Here is a tiny trained network, its code and every weight. The questions are about switching its units off for an input and a target symbol, where a switched-off unit gives its printed mean instead of its output.

import numpy as np


def w(rows, s, z=0):
    codes = np.array(rows[::2]) - 128.0
    scale = np.full(codes.shape[1], s)
    scale[-1] = z or s
    return codes * scale


def f(y):
    return np.maximum(y, 0)


def softmax(a):
    e = np.exp(a - a.max(-1, keepdims=True))
    return e / e.sum(-1, keepdims=True)


def log_softmax(a):
    a = a - a.max(-1, keepdims=True)
    return a - np.log(np.exp(a).sum(-1, keepdims=True))


def net(x, mask):
    ids = ['ΓΔΘΛΞΣαβεζπτφω'.index(c) for c in x.split()]
    T = len(ids)
    res = E[ids] + P[:T]
    u = 0
    for l in range(2):
        q, k, v = (res @ M[l].T for M in (Q, K, V))
        z = softmax(np.where(np.tri(T) > 0, q @ k.T / 4**0.5, -1e9)) @ v
        res = res + np.where(mask[u], z, O[l][:, -1]) @ O[l][:, :-1]
        u += 1
        y = f(res @ A[l][:, :-1].T + A[l][:, -1])
        res = res + np.where(mask[u : u + 12], y, B[l][:, -1]) @ B[l][:, :-1]
        u += 12
    return log_softmax(res[-1] @ U[:, :-1].T + U[:, -1])


Q, K, V, O, A, B = {}, {}, {}, {}, {}, {}
E = w([
[84,32,166],'Γ',
[39,163,115],'Δ',
[89,114,38],'Θ',
[136,150,131],'Λ',
[148,145,142],'Ξ',
[85,100,87],'Σ',
[71,190,42],'α',
[119,99,129],'β',
[62,147,114],'ε',
[72,135,90],'ζ',
[51,136,248],'π',
[130,88,135],'τ',
[194,195,3],'φ',
[228,16,53],'ω',
],0.018)
P = w([
[2,90,112],'0',
[171,92,134],'1',
[160,111,135],'2',
[164,118,134],'3',
[158,123,128],'4',
[160,130,131],'5',
[152,125,127],'6',
[149,126,124],'7',
[146,124,121],'8',
[149,130,125],'9',
[134,139,114],'10',
[139,128,116],'11',
],0.0089)
Q[0] = w([
[252,166,144],'L0H0',
[160,112,82],'L0H0',
[107,151,179],'L0H0',
[86,182,78],'L0H0',
],0.011)
K[0] = w([
[202,184,254],'L0H0',
[194,95,64],'L0H0',
[166,49,140],'L0H0',
[132,69,94],'L0H0',
],0.0089)
V[0] = w([
[111,66,199],'L0H0',
[63,255,135],'L0H0',
[58,59,193],'L0H0',
[113,46,93],'L0H0',
],0.007)
O[0] = w([
[163,229,217,80],'L0H0',
[19,204,141,98],'L0H0',
[18,22,18,150],'L0H0',
[198,33,252,253],'L0H0',
],0.0043,0.0032)
A[0] = w([
[130,178,174,169],'L0N0',
[145,116,101,73],'L0N1',
[57,95,68,48],'L0N2',
[93,90,197,255],'L0N3',
[140,183,72,139],'L0N4',
[109,178,250,84],'L0N5',
[84,116,162,31],'L0N6',
[169,97,152,106],'L0N7',
[157,199,150,86],'L0N8',
[129,56,140,183],'L0N9',
[187,167,87,80],'L0N10',
[99,173,219,173],'L0N11',
],0.015,0.0075)
B[0] = w([
[197,119,126,147],'L0N0',
[168,183,150,140],'L0N1',
[150,148,219,182],'L0N2',
[68,82,89,247],'L0N3',
[199,2,180,168],'L0N4',
[168,52,111,158],'L0N5',
[108,67,176,145],'L0N6',
[85,183,128,154],'L0N7',
[73,155,136,135],'L0N8',
[77,158,99,224],'L0N9',
[39,135,84,156],'L0N10',
[120,47,89,170],'L0N11',
],0.0089,0.011)
Q[1] = w([
[162,165,117],'L1H0',
[247,90,134],'L1H0',
[169,117,95],'L1H0',
[99,102,144],'L1H0',
],0.014)
K[1] = w([
[156,158,80],'L1H0',
[174,99,9],'L1H0',
[215,91,53],'L1H0',
[193,98,210],'L1H0',
],0.013)
V[1] = w([
[221,101,10],'L1H0',
[157,128,239],'L1H0',
[105,192,122],'L1H0',
[104,156,137],'L1H0',
],0.014)
O[1] = w([
[132,60,34,5],'L1H0',
[159,82,254,35],'L1H0',
[46,27,129,4],'L1H0',
[87,179,184,105],'L1H0',
],0.006,0.012)
A[1] = w([
[101,105,90,140],'L1N0',
[174,107,140,110],'L1N1',
[69,105,103,1],'L1N2',
[99,182,153,212],'L1N3',
[136,144,161,42],'L1N4',
[147,202,111,123],'L1N5',
[255,97,74,208],'L1N6',
[161,170,167,105],'L1N7',
[97,108,146,211],'L1N8',
[150,164,79,166],'L1N9',
[202,143,129,115],'L1N10',
[91,65,139,32],'L1N11',
],0.017,0.0097)
B[1] = w([
[113,83,155,190],'L1N0',
[90,156,61,137],'L1N1',
[135,165,226,150],'L1N2',
[163,156,74,211],'L1N3',
[85,91,196,147],'L1N4',
[2,93,159,160],'L1N5',
[120,180,179,252],'L1N6',
[178,85,159,163],'L1N7',
[208,123,24,176],'L1N8',
[129,59,116,194],'L1N9',
[169,37,156,146],'L1N10',
[90,170,191,146],'L1N11',
],0.0088,0.024)
U = w([
[11,195,164,81],'Γ',
[142,153,201,2],'Δ',
[161,173,59,146],'Θ',
[117,129,67,134],'Λ',
[119,119,79,129],'Ξ',
[134,175,109,163],'Σ',
[218,93,141,131],'α',
[112,156,86,156],'β',
[155,151,151,146],'ε',
[190,150,127,223],'ζ',
[66,65,206,82],'π',
[98,132,88,157],'τ',
[180,30,70,131],'φ',
[35,49,75,91],'ω',
],0.011,0.0088)

Each question gives the input, a string of symbols that net reads in full, and the target symbol t.
The units are the heads (4 rows each of Q, K, V and O) and the neurons (one row each of A and B). Each row of codes is followed by its name. A weight is (code - 128) times the scale printed after its matrix; where a second scale follows, it is the last column's (O, A, B and U).
mask holds one flag per unit, layer by layer, with each layer's heads first. A switched-off unit (its flag False) gives its mean, the last column of its rows in O or B, instead of its output. The means were averaged over made-up inputs and are rounded, as every weight is.
A unit's drop is (log p(t) with every unit on - log p(t) with that unit switched off) / (log p(t) with every unit on - log p(t) with every unit switched off).
The circuit of an input: a set's keep is (log p(t) with only the set's units on - log p(t) with every unit switched off) / (log p(t) with every unit on - log p(t) with every unit switched off). Starting from the 12 units with the biggest drops (on a tie, the unit counted first), units are removed one at a time, each time the one whose removal leaves the highest keep (on an exact tie, the one counted first), for as long as the keep stays at least 0.8.
circuit, biggest first: the units of the circuit, biggest drop first
unit that matters most: the unit with the biggest drop
top k neurons: the k neurons with the biggest drops, biggest first
k most important neurons of layer l: the k neurons of layer l with the biggest drops, biggest first
input α α ζ ω, target ω: unit that matters most => L0N3
input π β ζ, target π: circuit, biggest first => [L1H0 L1N4]
input α α Γ β, target α: top 2 neurons => [L0N2 L0N4]
input Γ φ φ ζ π Σ Γ α τ α τ, target Γ: top 3 neurons => [L1N5 L0N3 L0N9]
input ζ Γ π ε, target ζ: top 4 neurons => [L0N2 L1N3 L1N8 L1N7]
input ω Θ Γ Γ Ξ φ Λ ζ Σ Γ α ζ, target ω: 2 most important neurons of layer 0 => [L0N3 L0N2]
input Σ Γ Σ π Λ, target π: 4 most important neurons of layer 1 => [L1N5 L1N10 L1N8 L1N6]
input Γ ζ φ Θ, target φ: circuit, biggest first => [L1H0 L0N3 L0N4]
input Σ Λ β τ Ξ Θ Λ β Θ β Γ, target Γ: circuit, biggest first => [L0N9 L1N9]
input ζ Λ ζ α Σ, target ζ: top 2 neurons => [L0N2 L1N3]
input ω Γ Λ Ξ Σ β, target ω: top 2 neurons => [L0N2 L1N6]
input Δ Ξ Γ Σ β ε φ β, target Δ: 2 most important neurons of layer 0 => [L0N2 L0N6]
input Γ Λ ζ ζ Σ τ ω ε, target Γ: circuit, biggest first => [L1H0 L1N5 L0N3 L0N2]
input π Σ Θ ζ Ξ ω π Λ Θ ζ Δ, target π: top 2 neurons => [L1N5 L0N6]
input Δ α φ Λ π α Θ ζ Γ Σ, target Δ: circuit, biggest first => [L1H0 L0N6]
input ω β β Γ α Θ Γ Δ, target ω: circuit, biggest first => [L1N6]
input ε ζ Λ ω α Ξ Θ φ α, target φ: circuit, biggest first => [L0N4 L1H0]
input Θ ε Δ ζ ε, target Θ: top 2 neurons => [L0N2 L1N8]
input π β Ξ Σ Θ ω Ξ Λ β ε ε ε, target π: 3 most important neurons of layer 0 => [L0N2 L0N6 L0N5]
input π ω ζ ω Ξ Ξ ω Γ Σ, target π: 4 most important neurons of layer 1 => [L1N5 L1N10 L1N8 L1N7]
input Δ π α π Γ Θ φ, target φ: 2 most important neurons of layer 1 => [L1N9 L1N10]
input ω Γ ω Σ Γ Δ, target ω: circuit, biggest first => [L0N3 L0N2 L1N6 L1H0]
input ω α φ Ξ, target φ: circuit, biggest first => [L1H0]
input ω ε φ ζ Γ π α Θ ζ ζ ε, target ω: 2 most important neurons of layer 1 => [L1N6 L1N3]
